Below is a small trained network, with its code and all its weights. Each question gives an input and a class and asks what happens when units are switched off, that is, made to give their printed mean instead of their output.

import numpy as np


def w(rows, s, z=0):
    codes = np.array(rows[::2]) - 128.0
    scale = np.full(codes.shape[1], s)
    scale[-1] = z or s
    return codes * scale


def f(y):
    return np.maximum(y, 0)


def log_softmax(a):
    a = a - a.max(-1, keepdims=True)
    return a - np.log(np.exp(a).sum(-1, keepdims=True))


def net(x, mask):
    res = np.array(x, float).reshape(1, 2) / 4 @ E
    y = f(res @ A[0][:, :-1].T + A[0][:, -1])
    res = res + np.where(mask, y, B[0][:, -1]) @ B[0][:, :-1]
    return log_softmax(res[-1] @ U[:, :-1].T + U[:, -1])


A, B = {}, {}
E = w([
[228,25,118,159,154,176,148,14,37],'x0',
[154,120,4,255,198,91,92,74,225],'x1',
],0.0077)
A[0] = w([
[164,90,127,113,152,178,106,65,88,99],'N1',
[130,127,181,1,60,158,188,175,37,62],'N2',
[126,135,144,149,119,118,102,125,119,254],'N3',
[126,89,40,213,176,83,93,140,198,68],'N4',
[172,99,104,163,100,164,144,100,47,106],'N5',
[199,112,135,134,176,164,106,74,118,66],'N6',
[98,209,106,108,93,96,93,197,163,73],'N7',
[133,110,193,79,42,149,176,183,67,102],'N8',
[114,156,105,102,157,143,170,113,126,191],'N9',
[110,111,135,124,131,150,108,145,144,253],'N10',
[204,103,143,140,133,149,165,53,72,89],'N11',
[183,30,103,127,112,133,129,107,58,73],'N12',
[146,52,149,138,134,168,153,124,86,73],'N13',
[78,188,145,116,123,105,108,173,182,115],'N14',
[72,202,149,95,110,94,99,200,230,49],'N15',
[179,118,152,125,147,127,117,85,107,164],'N16',
[172,130,74,190,180,81,96,82,226,97],'N17',
[89,189,133,117,134,67,109,167,150,153],'N18',
],0.008,0.0088)
B[0] = w([
[86,91,90,152,165,126,202,153,76,195],'N1',
[109,183,110,216,42,213,39,210,138,254],'N2',
[254,116,220,5,198,108,121,34,231,248],'N3',
[111,177,110,207,23,237,95,233,170,219],'N4',
[79,107,93,135,155,81,180,146,70,200],'N5',
[28,136,45,180,160,111,143,158,69,173],'N6',
[9,79,20,168,163,68,218,152,80,195],'N7',
[145,164,146,164,54,200,46,207,163,233],'N8',
[167,137,150,68,137,98,105,43,150,188],'N9',
[251,106,204,25,185,91,132,33,229,247],'N10',
[44,110,48,154,145,72,195,113,57,213],'N11',
[70,106,50,136,154,82,156,157,62,200],'N12',
[34,98,62,197,168,118,150,181,5,173],'N13',
[96,43,71,121,175,73,156,117,53,205],'N14',
[20,97,31,201,173,55,186,161,4,215],'N15',
[123,120,156,105,131,76,167,96,85,198],'N16',
[143,201,150,215,34,215,47,225,150,231],'N17',
[94,114,106,114,205,107,163,97,139,211],'N18',
],0.0072,0.0092)
U = w([
[77,94,95,135,196,62,225,127,93,83],'0',
[127,185,131,148,9,238,4,158,139,75],'1',
[234,112,210,45,199,92,128,11,182,254],'2',
],0.019,0.007)

Each question gives the input, the list of numbers given to net, and the class t.
The units are the neurons (one row each of A and B). Each row of codes is followed by its name. A weight is (code - 128) times the scale printed after its matrix; where a second scale follows, it is the last column's (A, B and U).
mask holds one flag per neuron, in row order. A switched-off neuron (its flag False) gives its mean, the last column of its row in B, instead of its output. The means were averaged over made-up inputs and are rounded, as every weight is.
A unit's drop is (log p(t) with every unit on - log p(t) with that unit switched off) / (log p(t) with every unit on - log p(t) with every unit switched off).
The circuit of an input: a set's keep is (log p(t) with only the set's units on - log p(t) with every unit switched off) / (log p(t) with every unit on - log p(t) with every unit switched off). Starting from the 12 units with the biggest drops (on a tie, the unit counted first), units are removed one at a time, each time the one whose removal leaves the highest keep (on an exact tie, the one counted first), for as long as the keep stays at least 0.8.
units of the circuit, in order: the units of the circuit, biggest drop first
k most important neurons: the k neurons with the biggest drops, biggest first
drop when u is switched off: that unit's drop, to one decimal
input [-8,-8], class 0: units of the circuit, in order => (N15)
input [2,-4], class 1: 2 most important neurons => (N2; N8)
input [7,-8], class 1: 4 most important neurons => (N2; N8; N15; N7)
input [1,3], class 2: 2 most important neurons => (N2; N8)
input [3,2], class 2: 2 most important neurons => (N15; N7)
input [-1,-3], class 2: 2 most important neurons => (N17; N4)
input [1,-3], class 2: 2 most important neurons => (N17; N4)
input [3,-1], class 2: drop when N15 is switched off => 0.2
input [3,-5], class 1: drop when N2 is switched off => 0.2
input [-3,-2], class 2: drop when N7 is switched off => 0.0
input [-2,4], class 1: drop when N4 is switched off => 0.5
